Below is a small trained network, with its code and all its weights. Each question gives an input and a target symbol and asks what happens when units are switched off, that is, made to give their printed mean instead of their output.

import numpy as np


def w(rows, s, z=0):
    codes = np.array(rows[::2]) - 128.0
    scale = np.full(codes.shape[1], s)
    scale[-1] = z or s
    return codes * scale


def norm(h):
    return h / np.sqrt((h * h).mean(-1, keepdims=True) + 1e-5)


def f(y):
    return np.maximum(y, 0)


def softmax(a):
    e = np.exp(a - a.max(-1, keepdims=True))
    return e / e.sum(-1, keepdims=True)


def log_softmax(a):
    a = a - a.max(-1, keepdims=True)
    return a - np.log(np.exp(a).sum(-1, keepdims=True))


def net(x, mask):
    ids = ['αβγδεζηλξπστφψω'.index(c) for c in x.split()]
    T = len(ids)
    res = E[ids] + P[:T]
    u = 0
    for l in range(3):
        q, k, v = (norm(res) @ M[l].T for M in (Q, K, V))
        z = softmax(np.where(np.tri(T) > 0, q @ k.T / 3**0.5, -1e9)) @ v
        res = res + np.where(mask[u], z, O[l][:, -1]) @ O[l][:, :-1]
        u += 1
        y = f(norm(res) @ A[l][:, :-1].T + A[l][:, -1])
        res = res + np.where(mask[u : u + 8], y, B[l][:, -1]) @ B[l][:, :-1]
        u += 8
    return log_softmax(norm(res)[-1] @ U[:, :-1].T + U[:, -1])


Q, K, V, O, A, B = {}, {}, {}, {}, {}, {}
E = w([
[148,126,147],'α',
[155,133,157],'β',
[150,249,122],'γ',
[128,160,106],'δ',
[147,151,98],'ε',
[152,127,160],'ζ',
[154,126,159],'η',
[150,142,174],'λ',
[107,112,103],'ξ',
[156,129,158],'π',
[103,62,80],'σ',
[194,100,152],'τ',
[145,153,139],'φ',
[128,103,72],'ψ',
[158,123,160],'ω',
],0.0012)
P = w([
[80,63,155],'0',
[134,233,50],'1',
[110,244,152],'2',
[191,46,103],'3',
[152,238,54],'4',
[112,252,160],'5',
[200,53,97],'6',
[162,236,51],'7',
[112,249,156],'8',
[210,54,92],'9',
[169,239,50],'10',
[112,252,160],'11',
[216,52,91],'12',
],0.00049)
Q[0] = w([
[230,14,107],'L0H1',
[20,253,153],'L0H1',
[22,248,151],'L0H1',
],0.0045)
K[0] = w([
[119,7,249],'L0H1',
[136,251,3],'L0H1',
[137,249,6],'L0H1',
],0.0026)
V[0] = w([
[128,128,128],'L0H1',
[36,120,161],'L0H1',
[210,107,4],'L0H1',
],0.0012)
O[0] = w([
[128,128,128,128],'L0H1',
[195,140,105,50],'L0H1',
[4,183,123,253],'L0H1',
],0.0016,0.00031)
A[0] = w([
[118,77,91,61],'L0N1',
[159,173,188,83],'L0N2',
[110,170,190,35],'L0N3',
[171,80,223,196],'L0N4',
[100,178,191,143],'L0N5',
[105,119,250,54],'L0N6',
[176,121,72,1],'L0N7',
[117,53,89,75],'L0N8',
],0.002,0.00077)
B[0] = w([
[171,171,159,172],'L0N1',
[197,176,153,220],'L0N2',
[158,214,138,170],'L0N3',
[74,115,65,227],'L0N4',
[205,143,140,254],'L0N5',
[121,4,55,160],'L0N6',
[125,37,233,156],'L0N7',
[172,187,171,196],'L0N8',
],0.0018,0.00062)
Q[1] = w([
[152,7,183],'L1H1',
[153,5,183],'L1H1',
[152,10,184],'L1H1',
],0.0028)
K[1] = w([
[230,249,158],'L1H1',
[232,248,161],'L1H1',
[229,251,159],'L1H1',
],0.0028)
V[1] = w([
[138,48,132],'L1H1',
[128,128,129],'L1H1',
[161,122,8],'L1H1',
],0.0017)
O[1] = w([
[117,2,156,98],'L1H1',
[128,128,129,127],'L1H1',
[182,86,8,254],'L1H1',
],0.0014,0.00077)
A[1] = w([
[125,124,121,11],'L1N1',
[100,2,51,37],'L1N2',
[127,128,124,82],'L1N3',
[128,129,126,105],'L1N4',
[180,84,255,8],'L1N5',
[128,126,127,89],'L1N6',
[37,197,190,246],'L1N7',
[128,130,128,102],'L1N8',
],0.0012,0.00019)
B[1] = w([
[130,128,126,128],'L1N1',
[157,245,181,255],'L1N2',
[129,127,126,128],'L1N3',
[128,128,128,128],'L1N4',
[41,144,64,146],'L1N5',
[130,128,128,128],'L1N6',
[202,71,213,207],'L1N7',
[128,130,126,128],'L1N8',
],0.0012,0.00043)
Q[2] = w([
[10,242,195],'L2H1',
[255,15,64],'L2H1',
[248,14,63],'L2H1',
],0.0033)
K[2] = w([
[210,229,6],'L2H1',
[54,34,251],'L2H1',
[47,27,253],'L2H1',
],0.0054)
V[2] = w([
[189,171,16],'L2H1',
[87,59,254],'L2H1',
[55,183,181],'L2H1',
],0.0014)
O[2] = w([
[78,78,226,238],'L2H1',
[195,194,41,11],'L2H1',
[144,90,8,86],'L2H1',
],0.0013,0.0011)
A[2] = w([
[66,164,169,54],'L2N1',
[88,89,40,117],'L2N2',
[224,218,166,93],'L2N3',
[143,9,202,59],'L2N4',
[129,230,126,67],'L2N5',
[99,204,60,10],'L2N6',
[166,180,204,122],'L2N7',
[187,117,56,200],'L2N8',
],0.0016,0.0011)
B[2] = w([
[191,139,153,149],'L2N1',
[169,136,76,160],'L2N2',
[94,61,88,247],'L2N3',
[111,216,109,175],'L2N4',
[68,69,163,184],'L2N5',
[168,88,252,145],'L2N6',
[148,88,96,228],'L2N7',
[107,120,184,201],'L2N8',
],0.0024,0.0011)
U = w([
[97,99,110,91],'α',
[132,118,107,102],'β',
[35,172,37,252],'γ',
[71,158,190,198],'δ',
[80,135,155,99],'ε',
[139,98,137,84],'ζ',
[139,93,131,74],'η',
[138,245,139,170],'λ',
[144,89,125,84],'ξ',
[214,173,26,228],'π',
[147,111,134,63],'σ',
[142,100,133,73],'τ',
[45,44,109,94],'φ',
[188,163,202,125],'ψ',
[145,94,119,82],'ω',
],0.011,0.0029)

Each question gives the input, a string of symbols that net reads in full, and the target symbol t.
The units are the heads (3 rows each of Q, K, V and O) and the neurons (one row each of A and B). Each row of codes is followed by its name. A weight is (code - 128) times the scale printed after its matrix; where a second scale follows, it is the last column's (O, A, B and U).
mask holds one flag per unit, layer by layer, with each layer's heads first. A switched-off unit (its flag False) gives its mean, the last column of its rows in O or B, instead of its output. The means were averaged over made-up inputs and are rounded, as every weight is.
A unit's drop is (log p(t) with every unit on - log p(t) with that unit switched off) / (log p(t) with every unit on - log p(t) with every unit switched off).
The circuit of an input: a set's keep is (log p(t) with only the set's units on - log p(t) with every unit switched off) / (log p(t) with every unit on - log p(t) with every unit switched off). Starting from the 12 units with the biggest drops (on a tie, the unit counted first), units are removed one at a time, each time the one whose removal leaves the highest keep (on an exact tie, the one counted first), for as long as the keep stays at least 0.8.
circuit, biggest first: the units of the circuit, biggest drop first
most important unit: the unit with the biggest drop
k most important neurons: the k neurons with the biggest drops, biggest first
top k neurons in layer l: the k neurons of layer l with the biggest drops, biggest first
input γ γ ξ η, target λ: top 4 neurons in layer 2	L2N4; L2N3; L2N5; L2N8
input ξ η β α β π ω, target π: circuit, biggest first	L1H1; L2H1; L0N4
input γ ξ φ δ δ ξ ξ γ λ φ, target λ: top 4 neurons in layer 2	L2N4; L2N3; L2N5; L2N8
input δ ξ ψ ξ ξ ξ β, target δ: most important unit	L2H1
input φ ξ ξ ξ α ξ ξ ζ π α ξ γ ξ, target ψ: top 2 neurons in layer 2	L2N4; L2N3
input ξ ξ ξ ξ ξ ξ φ φ π π, target π: circuit, biggest first	L1H1; L2H1; L0N4
input φ γ π α, target ψ: 3 most important neurons	L2N4; L0N4; L2N3
input ε ξ ξ δ φ δ π, target γ: 2 most important neurons	L0N4; L2N4
input ξ ξ γ φ, target π: circuit, biggest first	L1H1; L2H1
input φ ξ φ ψ ψ ξ β ξ β ξ ζ ξ α, target ψ: 2 most important neurons	L2N4; L2N3
input ξ ξ ξ ξ ω δ τ, target π: 2 most important neurons	L0N8; L0N4
input φ ω φ γ ξ β ξ δ β δ, target ψ: 3 most important neurons	L0N4; L0N7; L2N4
input φ φ β δ ξ φ ξ, target ψ: top 3 neurons in layer 2	L2N4; L2N3; L2N5
input ε φ φ φ β ξ ξ, target γ: most important unit	L0H1
input ξ δ ζ η φ ξ π ξ σ η, target π: 2 most important neurons	L0N8; L0N4
input δ ξ ξ ξ φ ξ β, target δ: top 2 neurons in layer 0	L0N4; L0N5
input γ φ ζ ξ ξ ξ ω, target λ: 2 most important neurons	L2N4; L2N3
input δ ξ ε φ ξ β α, target δ: 2 most important neurons	L2N4; L2N3
input γ η δ β π ξ δ φ ξ ξ α π ξ, target λ: 3 most important neurons	L2N4; L2N3; L2N5
input φ φ ξ ψ ξ φ δ, target ψ: most important unit	L0N4
